Below are the code and all the weights of a small trained network. Each question names an input and a class and asks about switching units off, where a switched-off unit gives its printed mean instead of its output.

import numpy as np


def w(rows, s, z=0):
    codes = np.array(rows[::2]) - 128.0
    scale = np.full(codes.shape[1], s)
    scale[-1] = z or s
    return codes * scale


def norm(h):
    return h / np.sqrt((h * h).mean(-1, keepdims=True) + 1e-5)


def f(y):
    return y / 2 * (1 + np.tanh(0.7978845608 * (y + 0.044715 * y**3)))


def log_softmax(a):
    a = a - a.max(-1, keepdims=True)
    return a - np.log(np.exp(a).sum(-1, keepdims=True))


def net(x, mask):
    res = np.array(x, float).reshape(1, 6) / 4 @ E
    u = 0
    for l in range(3):
        y = f(norm(res) @ A[l][:, :-1].T + A[l][:, -1])
        res = res + np.where(mask[u : u + 4], y, B[l][:, -1]) @ B[l][:, :-1]
        u += 4
    return log_softmax(norm(res)[-1] @ U[:, :-1].T + U[:, -1])


A, B = {}, {}
E = w([
[201,182,199,152,102,45,7,128],'x0',
[212,40,108,126,135,81,149,3],'x1',
[128,137,130,120,139,134,127,129],'x2',
[166,218,57,254,95,148,186,13],'x3',
[123,128,136,131,123,127,132,123],'x4',
[141,125,104,123,130,125,117,142],'x5',
],0.0069)
A[0] = w([
[175,157,147,138,191,62,151,118,137],'L0N1',
[209,92,117,144,196,100,179,97,199],'L0N2',
[254,188,122,185,98,174,203,124,252],'L0N3',
[127,112,69,195,70,231,177,129,159],'L0N4',
],0.0079,0.0037)
B[0] = w([
[254,52,246,166,117,35,72,134,159],'L0N1',
[188,20,185,128,89,201,176,18,221],'L0N2',
[38,123,64,159,42,100,149,85,254],'L0N3',
[165,182,88,17,155,72,161,158,226],'L0N4',
],0.0082,0.0063)
A[1] = w([
[112,37,166,94,155,181,150,24,255],'L1N1',
[208,120,72,77,122,207,139,43,106],'L1N2',
[110,207,134,225,66,126,1,146,67],'L1N3',
[185,125,230,157,116,123,83,125,4],'L1N4',
],0.0061,0.0015)
B[1] = w([
[191,93,158,121,153,196,136,135,253],'L1N1',
[146,171,96,131,132,188,129,149,204],'L1N2',
[85,78,156,115,149,192,53,53,186],'L1N3',
[84,255,110,148,151,60,76,154,176],'L1N4',
],0.01,0.0052)
A[2] = w([
[83,45,147,102,96,112,145,124,52],'L2N1',
[133,92,124,186,112,50,152,106,4],'L2N2',
[114,111,96,155,133,136,102,59,167],'L2N3',
[254,86,164,101,103,11,121,110,26],'L2N4',
],0.0093,0.0037)
B[2] = w([
[152,163,56,165,197,180,139,109,139],'L2N1',
[154,132,145,190,33,201,110,117,138],'L2N2',
[67,220,63,95,136,135,46,99,207],'L2N3',
[160,130,161,245,137,89,170,167,253],'L2N4',
],0.011,0.0049)
U = w([
[49,78,115,47,205,176,192,240,208],'0',
[74,212,41,86,111,105,211,160,193],'1',
[82,145,206,86,166,72,20,204,184],'2',
[29,199,91,174,101,129,52,58,91],'3',
[244,30,166,76,212,252,193,153,24],'4',
[150,98,46,124,108,193,192,41,193],'5',
[188,80,216,231,175,18,151,178,219],'6',
[177,150,135,255,62,98,116,36,3],'7',
],0.0093,0.0029)

Each question gives the input, the list of numbers given to net, and the class t.
The units are the neurons (one row each of A and B). Each row of codes is followed by its name. A weight is (code - 128) times the scale printed after its matrix; where a second scale follows, it is the last column's (A, B and U).
mask holds one flag per neuron, layer by layer. A switched-off neuron (its flag False) gives its mean, the last column of its row in B, instead of its output. The means were averaged over made-up inputs and are rounded, as every weight is.
A unit's drop is (log p(t) with every unit on - log p(t) with that unit switched off) / (log p(t) with every unit on - log p(t) with every unit switched off).
The circuit of an input: a set's keep is (log p(t) with only the set's units on - log p(t) with every unit switched off) / (log p(t) with every unit on - log p(t) with every unit switched off). Starting from all 12 units, units are removed one at a time, each time the one whose removal leaves the highest keep (on an exact tie, the one counted first), for as long as the keep stays at least 0.8.
units of the circuit, in order: the units of the circuit, biggest drop first
unit that matters most: the unit with the biggest drop
top k neurons: the k neurons with the biggest drops, biggest first
k most important neurons of layer l: the k neurons of layer l with the biggest drops, biggest first
drop of u: that unit's drop, to one decimal
input [-8,3,0,0,3,-6], class 4: top 2 neurons => (L1N1, L0N3)
input [4,5,8,-1,4,6], class 6: units of the circuit, in order => (L2N4)
input [5,1,-3,-5,1,6], class 6: top 4 neurons => (L2N4, L0N3, L2N3, L1N2)
input [5,-1,-5,6,1,2], class 3: top 2 neurons => (L2N3, L1N3)
input [8,0,1,1,5,-7], class 3: top 3 neurons => (L1N3, L0N4, L0N2)
input [1,-1,4,0,-6,-3], class 2: top 3 neurons => (L0N4, L0N3, L1N4)
input [4,2,-6,-1,2,6], class 6: top 2 neurons => (L2N4, L0N3)
input [2,0,2,-1,-5,4], class 2: top 2 neurons => (L1N4, L0N4)
input [1,-1,-4,3,-6,6], class 3: top 2 neurons => (L0N3, L2N3)
input [2,-1,8,5,-2,5], class 3: top 2 neurons => (L2N3, L0N3)
input [7,0,-5,1,-7,-3], class 3: top 3 neurons => (L1N3, L0N4, L0N2)
input [-2,-1,4,0,-1,7], class 0: top 3 neurons => (L0N3, L2N3, L1N4)
input [5,5,-1,-1,-6,0], class 6: 2 most important neurons of layer 0 => (L0N1, L0N3)
input [2,4,7,-6,4,-5], class 6: unit that matters most => L2N4
input [-4,5,-2,-2,5,0], class 4: top 2 neurons => (L1N1, L0N3)
input [7,-3,-2,7,-8,-4], class 3: top 2 neurons => (L1N3, L2N3)
input [-6,-6,-5,8,-1,5], class 1: 2 most important neurons of layer 0 => (L0N4, L0N2)
input [-3,4,-3,-2,-2,1], class 4: drop of L1N1 => 0.2
input [4,-2,-4,2,-2,-6], class 3: drop of L1N3 => 0.1
input [5,0,4,2,-4,-6], class 3: drop of L0N4 => 0.2
input [-3,7,-1,0,0,5], class 4: unit that matters most => L1N1
